Below is a small trained network, with its code and all its weights. Each question gives an input and a class and asks what happens when units are switched off, that is, made to give their printed mean instead of their output.

import numpy as np


def w(rows, s, z=0):
    codes = np.array(rows[::2]) - 128.0
    scale = np.full(codes.shape[1], s)
    scale[-1] = z or s
    return codes * scale


def norm(h):
    return h / np.sqrt((h * h).mean(-1, keepdims=True) + 1e-5)


def f(y):
    return np.maximum(y, 0)


def log_softmax(a):
    a = a - a.max(-1, keepdims=True)
    return a - np.log(np.exp(a).sum(-1, keepdims=True))


def net(x, mask):
    res = np.array(x, float).reshape(1, 5) / 4 @ E
    u = 0
    for l in range(2):
        y = f(norm(res) @ A[l][:, :-1].T + A[l][:, -1])
        res = res + np.where(mask[u : u + 8], y, B[l][:, -1]) @ B[l][:, :-1]
        u += 8
    return log_softmax(norm(res)[-1] @ U[:, :-1].T + U[:, -1])


A, B = {}, {}
E = w([
[92,184,93,133,2,170,164,127,131,67],'x0',
[127,128,126,130,127,127,130,125,130,131],'x1',
[94,152,251,166,108,129,198,120,152,145],'x2',
[133,57,103,195,105,158,141,34,151,81],'x3',
[132,133,130,124,129,127,122,123,131,125],'x4',
],0.0086)
A[0] = w([
[116,150,255,140,94,135,162,145,127,125,134],'L0N1',
[139,115,169,116,212,118,104,169,123,154,159],'L0N2',
[129,42,150,159,180,129,111,82,144,130,93],'L0N3',
[131,168,119,117,86,128,126,187,96,127,116],'L0N4',
[125,94,120,160,90,132,122,75,144,102,3],'L0N5',
[144,87,130,152,169,136,143,106,105,114,77],'L0N6',
[124,100,249,171,135,134,152,97,129,140,156],'L0N7',
[135,154,112,135,110,136,106,112,138,131,83],'L0N8',
],0.017,0.0046)
B[0] = w([
[104,207,174,251,129,148,139,45,126,177,242],'L0N1',
[127,89,133,155,82,181,171,119,38,57,230],'L0N2',
[131,178,87,142,136,73,57,108,190,194,220],'L0N3',
[117,142,82,63,162,126,102,127,211,119,190],'L0N4',
[144,80,144,145,134,166,155,148,35,82,187],'L0N5',
[142,159,113,107,143,118,97,90,154,171,172],'L0N6',
[118,53,196,40,185,62,171,233,226,89,248],'L0N7',
[145,119,138,62,135,129,144,177,129,163,147],'L0N8',
],0.012,0.015)
A[1] = w([
[183,127,69,147,129,67,28,115,127,186,25],'L1N1',
[136,147,60,62,120,133,91,136,183,146,35],'L1N2',
[131,69,221,205,111,139,208,157,71,83,8],'L1N3',
[162,65,83,111,99,171,121,139,1,74,65],'L1N4',
[151,84,77,156,62,157,128,120,53,102,180],'L1N5',
[113,186,209,131,108,95,130,154,124,201,28],'L1N6',
[120,85,158,145,148,132,175,96,147,118,167],'L1N7',
[117,89,131,148,144,119,153,177,127,134,68],'L1N8',
],0.016,0.0016)
B[1] = w([
[107,208,121,166,100,178,133,82,155,147,199],'L1N1',
[115,101,165,132,89,159,186,152,27,93,204],'L1N2',
[75,178,85,6,66,185,160,159,82,87,249],'L1N3',
[151,82,154,141,191,29,49,123,191,190,234],'L1N4',
[166,65,171,172,181,85,185,170,198,102,203],'L1N5',
[205,80,21,152,124,144,49,70,107,140,182],'L1N6',
[157,109,69,141,92,124,77,161,23,141,184],'L1N7',
[166,104,96,132,130,164,123,105,75,97,158],'L1N8',
],0.013,0.018)
U = w([
[159,20,151,118,206,2,100,173,197,143,201],'0',
[69,122,119,25,53,168,202,191,18,64,151],'1',
[105,233,90,206,95,157,106,31,174,194,2],'2',
],0.0068,0.0008)

Each question gives the input, the list of numbers given to net, and the class t.
The units are the neurons (one row each of A and B). Each row of codes is followed by its name. A weight is (code - 128) times the scale printed after its matrix; where a second scale follows, it is the last column's (A, B and U).
mask holds one flag per neuron, layer by layer. A switched-off neuron (its flag False) gives its mean, the last column of its row in B, instead of its output. The means were averaged over made-up inputs and are rounded, as every weight is.
A unit's drop is (log p(t) with every unit on - log p(t) with that unit switched off) / (log p(t) with every unit on - log p(t) with every unit switched off).
The circuit of an input: a set's keep is (log p(t) with only the set's units on - log p(t) with every unit switched off) / (log p(t) with every unit on - log p(t) with every unit switched off). Starting from the 12 units with the biggest drops (on a tie, the unit counted first), units are removed one at a time, each time the one whose removal leaves the highest keep (on an exact tie, the one counted first), for as long as the keep stays at least 0.8.
units of the circuit, in order: the units of the circuit, biggest drop first
unit that matters most: the unit with the biggest drop
top k neurons: the k neurons with the biggest drops, biggest first
top k neurons in layer l: the k neurons of layer l with the biggest drops, biggest first
drop when u is switched off: that unit's drop, to one decimal
input [-5,3,2,-1,6], class 1: units of the circuit, in order	(L0N2)
input [-5,-7,-1,6,-3], class 2: units of the circuit, in order	(L0N3, L1N1)
input [-8,1,1,0,3], class 1: top 2 neurons	(L0N2, L1N4)
input [5,-2,1,-8,3], class 2: top 2 neurons	(L0N1, L1N3)
input [2,3,0,4,0], class 0: top 3 neurons	(L0N5, L0N1, L1N4)
input [4,7,-4,6,-1], class 0: top 2 neurons	(L1N4, L0N7)
input [4,5,-1,6,-8], class 0: top 2 neurons	(L1N4, L0N7)
input [5,4,-3,1,-4], class 0: top 3 neurons in layer 0	(L0N3, L0N7, L0N5)
input [6,7,-6,1,2], class 0: top 2 neurons in layer 0	(L0N3, L0N7)
input [8,-5,8,-2,-6], class 2: top 2 neurons	(L0N1, L0N2)
input [6,8,-2,4,-4], class 0: top 2 neurons in layer 0	(L0N7, L0N1)
input [1,8,8,-4,5], class 2: top 2 neurons	(L0N1, L0N5)
input [-2,6,8,-8,1], class 1: top 2 neurons in layer 0	(L0N2, L0N3)
input [2,-5,8,-6,5], class 2: units of the circuit, in order	(L0N1)
input [-4,-3,-1,8,-3], class 2: top 2 neurons	(L0N3, L1N1)
input [-3,-6,-6,1,-5], class 2: top 2 neurons	(L1N1, L0N7)
input [8,-6,-4,5,2], class 0: drop when L0N7 is switched off	0.1
input [7,0,-5,8,0], class 0: drop when L1N4 is switched off	0.4
input [4,6,1,-2,1], class 2: drop when L0N1 is switched off	0.3
input [7,-3,-2,5,7], class 0: unit that matters most	L1N4
